In the rows, 128 means zero.
Each row is followed by its class.
[152 122 127 116 157 116 141 176 122  90 156 147 172  93 108 154 153 121
 157 160 146 107 113 123 110 174 153 109  87 127 147  82 108 124 132  93
  78 108 103 150  99 124]  zopa
[140 153 136 100  84 141 167 152 101 141 143 147 159 188 161  86 125  96
 140 151 105  99 182  79  64 157 145 171  48 140 124 147 153 114 134  21
 119 113 130 106 153 149]  Fivef
[111 140 137 106  97 129  76 169 123 117 126  98 132 146 126 115 114 195
 157 185 166 188 112 102 156 155 169 138  33 147 143 112 112 150 168 116
 148 141 182  69 124 153]  vasor
[ 81 187  91 153  61  95 186 105 172 104 123 176 130 114  77 135  95 131
 110 162 119 126 135 100 128 117 110  79 172  96  88 130 126 108 149 139
 146 172 117 142 223 155]  vasor
[102 152 100 112 179 125 137 156 156 105 146 146 125 111 119 146 116  77
 130 138 174  89  82  98  74 157 176  95  85 123 117 121 129 137 100 126
  87 158 100 218  71 149]  Fivef
[122  88 160 105 131 127 143 143 143 126 138 115 145 116 124 152 132 172
 180 106 127  92  79 172 106 141 162 106  95 101 175 105 136 144 120 177
  74 124 147 173  82 130]  Fivef
[139 119 149 126  99 131 163 162 123 127 122 156 165 131 136 126 178 120
 160 115 106 139 158 137 107 159 122 160  86 127 144 139 131 101  90 114
 118 118 118 105 100 134]  fisos
[116 137  98 101 142 124 163 152 117  92 128 129 167 112 139 113 109 121
 160 184 147  95 140 111 123 151 152 123  71 112 149 109 112 144 107 136
 151 170 101 133  55 123]  fisos
[112 121 144 141  98 104 161 125 176 109 139 140  95 114 104 147  84 145
 136 147  98 102 119 146 191 124 157 118 113 130 133 140 138 133 141 166
 148 171 131 112 153 134]  fono
[123 135 109  79  94 140 159 105 102  88 140 141 116 115  99  84 114 102
 157 192 120 106 161 150 116 130 127 124 120  97 126 179 103 136  87 135
 141 156 130  84 113 106]  fono
[163  80 159  90 201 145 149 127 129 140 128 127 156 100 128 146  98 116
 172 109 115  98 144 152 110 136 137  94 153 120 135 120 132 124 104  97
  94 133 126 124  88 111]  fono
[177 109 118 114 129 107 149 137  87 143 116 106 121 120 127 168 145 181
 128 160 139 122 119 124 115 172 136 124 143 145 143 105 122 105 126 146
  94  84 172 143 122 123]  Moz
[107 196  99 112 178 145 102 133 100 143 170 158 115  93 117 126 146  71
  73 142 155 125  84 125 103 135  93 121 144 130 110 129 124 137  88 100
 130 144  99 140 126 134]  vasor
[141  72 168 108 193 113 129 119  93  98 146 144 115 133 171 144 155 126
 177 111  88  83 159 149  67 158 136 125 170 135 135 107 125 137 107 144
 107 110  73 209 116  88]  fisos
[132 138 164  82 161 114  96 131 153 103 153 126 112 149 115  81 138 117
  41 130 135 132 129 109 127 115 129 155  90 118 105 133 140 140 128  81
  92 152  90 134 139 130]  zopa
[150 128 109 110  80 144 170 149 160 144 142 147 121 132 115 169  95 120
 194 121 124 120 128 155 171 170 152 164  24 104 173 127 113 137  71  68
 121 140 172  75 109 136]  Moz
[117 194 112 128 172 131 110 150 135 113 150 142 125  96 117 134 137 108
 147 173 206 117  79 111  71 167 164  80 128 127  95 124  94 157  77 119
 148 144 106 178 108 147]  Piba
[162 112 151 114 178 141 135 174 101 123 116 118 144 132 140 131 166 147
 165 184 132 120 126 118 121 124 126 109 109 154 168 110 127 118 125 116
 134 116 129 124 119 132]  nulus
[110 126 133 116 123  97  82 129 163 139 147 182 113 149 154 140 111 112
  10 173  85 172 141 114 160  99 124 147 209 125  84 128 132  92 163 159
 203 154 109 118 132  96]  Moz
[129 188 101 112 123 129 157 137  95  88 145 163 144 133 137  92 128 108
 116 221 114  42 170  89 152 147 152 116  58 126 148 160 107 136 107 146
 160 167 126  89 124 116]  vokat
[123 163 102 128 121 169  71 175 167 132 144 104 112 149 118 150 138 108
  80 194 150 140 107 137 111 100 109 144 122  91 120 115 141 102 132  95
 176 104 145 107 137 120]  nulus
[124 201 119  90  64 130 201  92 101 131 116 134  84 144 121 139  87 164
  70 126 125 158 203 192 136 143 151 146 141 124 120 157 141 105 160 115
 161 147 130 127 167 135]  vasor
[106 169 181 144 106  85  90 135 221 113 142 164 154 139 134 124 147 143
 133 127 118  81 108 136  86 139 149 126  89 144 141 114 115 135 103 127
 140 121 114 144 121 113]  Fivef
[152 125 147 107 206 121 163 156 141 141 111 166 153 125 161 114 157 135
 101 115  95 110 147 134 108 117 105  91 121 124 143 105 144 121 105 127
  68 103 134 130 102 131]  zopa
[126  95 137 125 102 112  95 143 150 151 102 134 112 130  95  94 104 146
  86 147 113 192 100  78 149 101 132 144 127 129  95 139 128 117 156 129
 111 161 152  36 127 161]  fono
[128 142 106 122  98 168 158 143 129 150 118 121 118 115 113 118 113 115
 106 134 167 149 117 122  64 170 127 157  74 100 154 125 144 123 126  69
 139 141 116 168 123 124]  vokat
[122 151  94  95 132 137 167 137 135  87 122 131 130 105 116 128 110 130
 179 204 124 105 147 107 160 174 154 131  69 141 137 145 115 163 108 155
 160 138 139  87 104 139]  vokat
[110 165 130 161 141 117 147 139 196  94  84 135 129 131 128 123 126 138
 119 153 106 127 129  97  94 125 132 103 112 112 136 122 140 113 142 144
 131 157 112 133 170 101]  zopa
[124  97 124 136  96 118 134 153 159 129 107  97 122 114  69 111  91 186
 102 176 137 177 131 116 200 122 136 156  71 110 136 122 139 125 164 153
 146 166 165  67 122 157]  vokat
[144 130 110 136 148 175 120 154 140 164 125 122 114 157 166 149 127  95
 147  97 164 128 158 138  94 140 138 158  70 116 141 128 147 123  80  57
 139 128 130 140 134 135]  Moz
[ 97 156 114 116 125 128 177 107 138 138 121 182 108 122 124 174 112 116
 135  92 107 134 104  82 154 117  89 127 144 134  85 145 124 113 104  86
 117 174 120 120 133 149]  Moz
[103 192 106  84 120 133 145 156 123  65 139 155 124 103 100  67 119 148
 107 206 127 108 124 121 117 120 179 110  10 115 138 134  88 189 113 135
 144 176  90 118 112 127]  Modos
[131 195 123 134 148 122  95 151 138 102 148 160 126 116 100 162 142 104
 136 120 171  97  79 120  81 159 142 132  75 120 141 103 105  94  84  81
 114 112 114 160 129 141]  Fivef
[141 156 138  84 173 146 105 147 153 125 127 104  92 123  90 100  98 167
  41 183 164 154 123 114 122 130 152 147 138 129  97 118 129 132 139 119
 194 158 108 147 183 145]  Piba
[115 131 162  94 137 120  64 145 150 115 156 144 115 159 129  93 108 147
  85 163 170 127 135  92  98 148 187 140 100 158  97 122  96 132 146 115
 173 159 117 114 140 122]  fisos
[175 100 103 114 199 158 159 183 136 115 139 117 128  94  91 180 144 142
 191 161 135 135  99 138  70 159 160  99 128  83 154  80 113 124 107 128
  90  84 142 160 105 117]  zopa
[104 182 153 152 107  91 158 126 161 107 124 140 126 155 112 138 128 143
 121 120 143 101 111 100 107 127 156  74 116 135 104 151 121 100 115 145
 109 169 135 142 175 156]  fisos
[141 100 146  95 129  95 135 115 117 122 120 142 133  93 110 143 104 146
 107 110 113 140 140 186 141 124 118 124 162 123 123 106 124 108 136 116
  83 134 107 114  80 138]  fono
[129 145 125 116 122 118  74 139 136 167 146 127 135 137 124 120 131 144
 116 120 141 124 111 104 138 134 130 142 113 147 131 110 106 109 126 109
 125 166 157  86  93 136]  fono
[116 147 105 114 159 129 122 129 160 119 140 154 106 123 108 131 106  97
 122 117 120  62 100 102 107 142 157 128 103 151 108 134  96 150 116 102
 103 146 104 156  91 127]  Piba
[138 108 122  94 132 116 153 149  98 113 128 108 132 102  86 156 111 149
 129 193 141 146 100 150 154 149 142  83 143 128 147 104 120 113 172 148
  96 118 163 141 112 119]  nulus
[144 191 104  78 104 115 204 148 105  73 120 135 157 109 104  92  99 138
 125 252 142  91 154 114 136 160 167  93  76 127 138 141 101 144 113 118
 155 171 116 118 136 149]  Piba
[124 138 137 117 134 123 105 145 158 121 125 124 108 141 118 105 125 156
  94 156 149 170 130  93 122 110 122 130 108 114 103  98 132 146 141  92
 124 150 117 120 182 156]  zopa
[120 135 110  87  74 159  98 137 129 152 154 119  90 161 130 150 137 109
  53 173 170 143  90 122 142 110 124 134 162 104 100 145 140 112 142 134
 142 141 152 121 133 152]  nulus
[126 131 150 140 142  77 152 157 177  88 114 156 148 142 100 118 111 147
 156 165  94 121 111  99 164 130 184  92  89 153 155 111 117 128 172 148
 130 131 125 131 150 130]  nulus
[154 113 139  86  98 132 141 120  55 132 130 143 143 124 110 134 163 152
 104 116 129 102 167 157 141 141 127 145 139 145 156 125 118  85 140 155
  97 113 133 152 141 128]  Fivef
[125 159 154 158 136 119 167 181 194 105 125 146 110 147 126 134 159 148
 115 165  74 104 122 103 143 127 126 141  60 139 144 145 156  95 124 138
 122 155 142  80 157 133]  zopa
[172 133 118 115 104 132 179 145 112 152 145 159 133 153 129 135 115 114
 167 121  95 110 175 106 127 183 142 198  56 141 142 132 126 109 106  25
 128 104 145  78 138 121]  Moz
[123 181 108  98 177 137 142 142 146 102 159 167  91 113 100 168 106 119
 157 165 157 111  90  90  98 154 159  77 112 154 111 120  84 126  99 102
 157 169 123 164 162 142]  Modos
[ 99 168 115 144 119  91 147 129 167 111 110 150 158 155 134 125 115 147
 158 132  27 153 123 106 172  94 127 100 122 109 148 120 129 112 146 183
 157 163 147  92 169 124]  Modos
[130  97 126 120 121 116 115 135 153  93 128 140 133 111 177 128 108 108
 123 198 132 107 195 153 150 194 174 183  96 148 146 129 139 147 128 159
 202 142  84 128  92  64]  Moz
[119 157  88 101  81 145 108 172 141 122 145 136 156 152 108 158 113 146
 114 214 122 173 113  95 124 117 175 105 131  97 126 113  93  99 177 141
 190 146 157 100 109 144]  vokat
[ 99 131 124 132  72 156  61 167 152 140 143 131 104 139 163 179 138 141
 121 211 153 170 109 123  94 127 127 126 135 162 116 116 111 130 165 108
 195 125 145 118 112 123]  vasor
[150 175 115 103 111 160 122 122 114 158 156 130 143 159 143  88 111  86
  85 102 170 107 180 134 116 145 157 159  68 107 135 143 138 124 101  68
 159 157 115 123 162 127]  Modos
[151 195  86  94 104 131 184 119  83 115 143 162 139 130 130  81  85  98
 109 175 109  69 184 131 147 126 152 127  44  98 162 136 103 151  95  86
 145 183 109  92 128 113]  Modos
[105 115 132  87 147 132  92 157 156 106 135 107 102 178 138 103 118 151
  95 153 175 160 121  80 127 135 167 163  94 132  91 132 145 115 143 152
 178 147 127 125 154 175]  fisos
[141  94 122 113 197 141 121 155 117  84 118 118 106 103 111 174 145 151
 136 128 142  96 115 137  97 153 163 102 109 129 155  94 119 123 140 156
  86 119  94 227 120 134]  vokat
[138 121 126 123  33  83 136 161 148 127 108 119 136 140  75  98 124 200
  79 184 131 190 121  73 102 140 175 153 102 131 119  87  98 125 185 124
 134 149 120 123 145 158]  fisos
[109 110 141 118 109 126  76 183 181 143 171 133 163 151 155 146 146  79
 107 204 108 139  80  69  80 141  86 128 137 124 103 108 138 101 116  72
 149 143 141 110 118 122]  fisos
[128 157  89 108 156 122 169 136 104  90 112 145 140  97  74 103 143 126
 164 196 121 104 138 128 136 122 132 106 129 129 142 137  92 125 110 170
 120 157 119  81  96 123]  nulus
[108  78 158 127 145 135  99 131 115 152 129 139 133 115 116  84 114 120
 134 129 134 160 140  98 142 126 108 158 112 145 122 117 145 146 140 108
 139 154 116 120 161 129]  Fivef
[128 129 144  93  43 112 135 119 146 147 126 140 115 108  74 112 123 205
  91 172 146 199 141 143 165 129 147 160 149 139 122 134  96 140 151 164
 176 178 138  70 113 143]  vasor
[129 127 117 116 128 152 148 152 156 109 113 130 140 125 119 107 115 121
 169 169  95  77 148 125 120 110 165 125  49 105 166 126 122 176  96 144
 124 148 121 116 124 125]  Fivef
[ 98 162 154 165  97 104 129 146 237  89 106 131 137 137  93 167 142 199
 202 100  94 141  72 122 110 123 138  91  70  92 141 121 114 110 110 157
 117 134 170 127 149 125]  Modos
[110 185 109 118 117 154 111 137 144 124 140 144 136 110  76 117 149  83
  79 135 128  85 100  99  65 129 120 153  97 128 116 142 115 112 109  85
 102 140 100 138 133 112]  Fivef
[111 205 111 170  87  84 176 125 154 125 119 145 114 136 108 131 150 177
 125 138  88 116 124 140 164 120 135 131 111 118 137 150 125 113  99 203
 143 157 154  84 157 137]  Moz
[108 131 101 116  71 155  83 152 117 131 147 122 105 146 131 141 141 119
  91 186 149 186 118 135  90 135 144 139 143 104 128 135 121 112 160 142
 169 134 138 148 121 112]  vasor
[140 156 115 103 145  86 138 151 147 153 103 127 135  91  55  97  80 182
  16 181 160 184  91 107 139 146 153 109 113 140 124 102 112 108 169 142
 113 148 170  83  85 154]  vokat
[157  85 146 108 123 122 178 162 128 125 148 138 166 125 114 124 143 113
 171 173  81  81 120 109  36 163 123  93 120 106 145 107 120 130  96  81
  65 112 133 151 143 113]  fisos
[103 159 104  74 227 141 121 130 142 106 151 155  99  99  91 152  99  92
  71 154 170  96 119 122 138 119 144  68 161 168  85 136  85 118 104 159
 146 160 125 166 106 124]  fisos
[103 157 130 164  96  82 160 133 207  97  96 152 143 156 104 127 113 150
 168 154  80 114 101 104 133  99 151  68 122 107 157 113 115 123 154 161
 132 155 134 140 178 126]  nulus
[120 175  81 103  70 142 163 159 162 117 134 137 145 139 106 164 119 107
 146 169 126 115  99  73  98 155 139 127  56 103 125 133 108 118 116  57
 104 150 146 121  75 160]  vokat
[155 178  89 110 141 134 180 161 112 133 136 140 157 158 116 128 104 111
 146 137 114 165 141  80 119 140 141 132  88  78 120 104 137  99 138  45
 109 114 149  86 150 161]  zopa
[140 150 107  90 139 126 138 133  86  72 154 142 113 148 129 103 103 110
 172 200  94  77 186 137 148 136 173 113  82 107 151 149  98 129 109 136
 151 153 135  99 132 106]  fono
[124 196 134 147  73 100 134 119 125 110 108 141 145 135 116 123 144 184
 122 173  92 143 136  81 123 131 110 127 138 127 112 127 121 117 155 127
 162 101 142  91 193 121]  vasor
[123 182 113 127 152 152 126 124 162 129 147 129 109 107  81 147 128 125
 118 111 161 108  89 137 119 140 160 117 149 102 101 145 111 141  95 156
 157 123 124 176 132 124]  Piba
[145  84 130 102 143 117 119 122  85 124 141 131 162 107 146 160 136 138
 181 112 126 129 148 170 107 174 155 138 177 130 147  79 105 131 134 158
 133 102  94 160  87 101]  fisos
[161 109 143  82 108 106 140 125 111 102 109 110 143 123 133 161 112 175
 108 170 121 160 158 159 155 151 186 104 147 125 136 111 122 144 170 169
 126  97 127 153 107 139]  vokat
[131 100 137 101  97 109 125 132  93 143 107 147  94 112 118 150 121 197
 179 137 152 227 100 123 150 170 163 150 112 157 136 112  86 143 133 139
 128 156 157  80 101 149]  Moz
[121 195 142 130 139 129  90 130 113 102 164 144 105 119 100 152 155 102
 115 146 214 104  89 114  79 141 134 110 108 148 122 133  98 105  90  88
 146 132 103 209 146 132]  Fivef
[115 136 101 130  92 133  70 177 136 140 158 129 140 150 139 153 137 118
  98 211 107 190  90 100 117 106 117 132 139 103 121  98 119 115 151 102
 182 120 145 116 145 117]  Moz
